Below is a small trained network, with its code and all its weights. Each question gives an input and a target symbol and asks what happens when units are switched off, that is, made to give their printed mean instead of their output.

import numpy as np


def w(rows, s, z=0):
    codes = np.array(rows[::2]) - 128.0
    scale = np.full(codes.shape[1], s)
    scale[-1] = z or s
    return codes * scale


def softmax(a):
    e = np.exp(a - a.max(-1, keepdims=True))
    return e / e.sum(-1, keepdims=True)


def log_softmax(a):
    a = a - a.max(-1, keepdims=True)
    return a - np.log(np.exp(a).sum(-1, keepdims=True))


def net(x, mask):
    ids = ['δεθμξπστφψ'.index(c) for c in x.split()]
    T = len(ids)
    res = E[ids] + P[:T]
    u = 0
    for l in range(3):
        r = res
        for j in range(2):
            rows = slice(3 * j, 3 * j + 3)
            q, k, v = (r @ M[l][rows].T for M in (Q, K, V))
            z = softmax(np.where(np.tri(T) > 0, q @ k.T / 3**0.5, -1e9)) @ v
            o = O[l][rows]
            res = res + np.where(mask[u + j], z, o[:, -1]) @ o[:, :-1]
        u += 2
    return log_softmax(res[-1] @ U[:, :-1].T + U[:, -1])


Q, K, V, O = {}, {}, {}, {}
E = w([
[131,121,22,208,161,143],'δ',
[2,169,79,116,191,102],'ε',
[91,169,50,86,125,220],'θ',
[61,180,211,220,155,92],'μ',
[109,150,117,170,211,42],'ξ',
[130,244,103,98,136,70],'π',
[130,80,102,128,3,43],'σ',
[89,206,189,77,130,134],'τ',
[59,81,154,169,165,208],'φ',
[165,178,165,172,107,185],'ψ',
],0.0079)
P = w([
[51,249,111,253,81,165],'0',
[98,170,156,159,144,133],'1',
[113,160,171,160,146,117],'2',
[125,148,183,151,145,117],'3',
[130,149,196,143,145,111],'4',
[133,138,211,143,148,102],'5',
[139,135,216,135,141,112],'6',
[144,128,224,132,135,108],'7',
[138,117,218,128,132,108],'8',
[147,127,222,122,121,96],'9',
[136,107,221,121,116,97],'10',
[151,128,202,102,117,98],'11',
],0.0037)
Q[0] = w([
[69,108,98,101,251,140],'0.h1',
[86,97,48,193,38,63],'0.h1',
[45,168,125,110,34,176],'0.h1',
[106,171,112,133,81,77],'0.h2',
[230,32,112,84,86,98],'0.h2',
[147,151,211,117,139,121],'0.h2',
],0.023)
K[0] = w([
[75,101,96,111,219,163],'0.h1',
[82,167,36,197,82,118],'0.h1',
[92,211,134,109,58,221],'0.h1',
[112,80,140,150,89,193],'0.h2',
[92,192,82,181,254,146],'0.h2',
[89,90,68,131,125,92],'0.h2',
],0.023)
V[0] = w([
[108,61,49,123,111,206],'0.h1',
[102,14,167,142,37,106],'0.h1',
[92,131,103,2,28,109],'0.h1',
[52,132,89,139,98,18],'0.h2',
[168,174,126,54,225,170],'0.h2',
[198,140,91,113,141,71],'0.h2',
],0.0078)
O[0] = w([
[55,177,184,74,173,63,35],'0.h1',
[82,48,74,41,211,102,3],'0.h1',
[60,44,236,90,165,174,22],'0.h1',
[13,167,61,143,87,95,209],'0.h2',
[182,141,170,78,253,106,36],'0.h2',
[188,154,65,126,136,87,42],'0.h2',
],0.0052,0.0025)
Q[1] = w([
[172,196,109,126,241,169],'1.h1',
[120,136,149,182,198,106],'1.h1',
[185,70,160,117,178,128],'1.h1',
[98,105,167,164,162,6],'1.h2',
[189,138,42,52,230,109],'1.h2',
[56,219,225,89,161,65],'1.h2',
],0.012)
K[1] = w([
[159,48,202,121,220,173],'1.h1',
[184,170,179,104,127,181],'1.h1',
[183,129,131,67,174,78],'1.h1',
[35,75,78,114,7,84],'1.h2',
[135,210,69,75,224,50],'1.h2',
[83,113,202,24,7,82],'1.h2',
],0.012)
V[1] = w([
[119,86,84,53,155,182],'1.h1',
[71,208,157,170,201,199],'1.h1',
[88,88,2,5,56,193],'1.h1',
[110,175,141,108,197,221],'1.h2',
[165,135,94,118,95,181],'1.h2',
[65,155,121,121,115,188],'1.h2',
],0.0084)
O[1] = w([
[165,62,184,95,141,109,19],'1.h1',
[121,143,96,80,87,190,253],'1.h1',
[222,142,151,115,255,146,34],'1.h1',
[84,111,74,164,74,73,139],'1.h2',
[113,126,106,123,180,113,128],'1.h2',
[137,149,92,192,130,116,186],'1.h2',
],0.0079,0.0071)
Q[2] = w([
[118,119,237,169,153,36],'2.h1',
[146,98,101,214,175,95],'2.h1',
[146,61,161,68,223,70],'2.h1',
[186,29,195,58,105,135],'2.h2',
[153,138,135,175,111,21],'2.h2',
[199,120,63,3,134,166],'2.h2',
],0.021)
K[2] = w([
[31,225,85,119,72,155],'2.h1',
[57,106,94,202,117,81],'2.h1',
[117,204,167,189,213,155],'2.h1',
[91,190,110,186,122,233],'2.h2',
[148,126,11,105,47,116],'2.h2',
[195,207,143,133,251,126],'2.h2',
],0.017)
V[2] = w([
[135,84,157,236,101,43],'2.h1',
[206,146,193,181,79,190],'2.h1',
[44,189,250,110,161,84],'2.h1',
[107,166,162,190,166,26],'2.h2',
[37,146,75,37,162,87],'2.h2',
[200,205,99,60,88,79],'2.h2',
],0.019)
O[2] = w([
[120,49,172,135,138,26,85],'2.h1',
[160,134,248,136,117,144,170],'2.h1',
[51,123,152,60,20,99,3],'2.h1',
[91,210,125,185,144,64,63],'2.h2',
[83,141,192,78,213,104,253],'2.h2',
[196,191,122,39,126,80,161],'2.h2',
],0.015,0.0055)
U = w([
[77,154,118,206,76,107,178],'δ',
[138,113,80,121,134,21,250],'ε',
[109,107,164,46,41,131,244],'θ',
[202,101,193,137,115,159,69],'μ',
[120,68,74,91,113,108,188],'ξ',
[42,133,153,76,212,102,11],'π',
[75,2,102,146,135,172,191],'σ',
[139,142,78,93,135,208,21],'τ',
[166,179,116,54,115,80,42],'φ',
[192,67,61,131,210,123,105],'ψ',
],0.0041,0.0015)

Each question gives the input, a string of symbols that net reads in full, and the target symbol t.
The units are the heads (3 rows each of Q, K, V and O). Each row of codes is followed by its name. A weight is (code - 128) times the scale printed after its matrix; where a second scale follows, it is the last column's (O and U).
mask holds one flag per head, layer by layer. A switched-off head (its flag False) gives its mean, the last column of its rows in O, instead of its output. The means were averaged over made-up inputs and are rounded, as every weight is.
A unit's drop is (log p(t) with every unit on - log p(t) with that unit switched off) / (log p(t) with every unit on - log p(t) with every unit switched off).
The circuit of an input: a set's keep is (log p(t) with only the set's units on - log p(t) with every unit switched off) / (log p(t) with every unit on - log p(t) with every unit switched off). Starting from all 6 units, units are removed one at a time, each time the one whose removal leaves the highest keep (on an exact tie, the one counted first), for as long as the keep stays at least 0.8.
units of the circuit, in order: the units of the circuit, biggest drop first
unit that matters most: the unit with the biggest drop
heads that matter: for each layer, one digit per head in row order, 1 if its drop is at least 0.15 and else 0, layers parted by /
input δ μ μ, target δ: heads that matter -> 00 / 00 / 01
input π δ φ ξ θ δ δ μ σ ε ψ, target μ: units of the circuit, in order -> (2.h1 0.h1 1.h2)
input ψ τ σ τ ξ δ ψ, target ε: unit that matters most -> 1.h1
input θ τ τ δ θ σ φ μ μ ψ, target θ: units of the circuit, in order -> (0.h1 2.h1 1.h2 2.h2)
input ε ξ σ ψ, target τ: heads that matter -> 11 / 11 / 10
input τ μ ε π φ φ ξ μ, target π: heads that matter -> 01 / 11 / 01
input φ θ μ θ ψ σ, target σ: units of the circuit, in order -> (0.h1 2.h2 0.h2)
input ψ θ δ σ μ μ μ θ τ μ ε θ, target ε: heads that matter -> 01 / 10 / 11
input φ ξ ψ θ, target τ: heads that matter -> 01 / 10 / 10
input μ ψ ψ τ ξ θ σ μ μ δ ε, target ψ: units of the circuit, in order -> (2.h1 0.h1)
input ψ ψ θ σ ξ θ, target ε: heads that matter -> 00 / 10 / 11
input μ μ τ θ σ, target ψ: heads that matter -> 10 / 00 / 10
input μ μ μ μ θ ξ ε, target π: units of the circuit, in order -> (2.h2 0.h1 1.h1)
input ξ μ φ, target σ: heads that matter -> 00 / 00 / 01
input ξ μ μ τ, target θ: heads that matter -> 00 / 00 / 10
input θ μ ε δ, target ψ: heads that matter -> 00 / 10 / 10
input σ ψ ψ ψ φ, target δ: unit that matters most -> 1.h1
input θ μ ξ μ μ θ δ τ, target θ: units of the circuit, in order -> (0.h1 2.h1)
input δ ψ μ δ μ ε ψ π, target φ: heads that matter -> 10 / 00 / 01
input θ φ ξ τ σ μ, target θ: units of the circuit, in order -> (0.h1 2.h1 1.h2 0.h2)
input ψ δ π μ δ μ μ ε μ μ ψ μ, target μ: units of the circuit, in order -> (2.h1 0.h1)
input θ ε μ φ ε θ θ σ, target θ: unit that matters most -> 0.h1
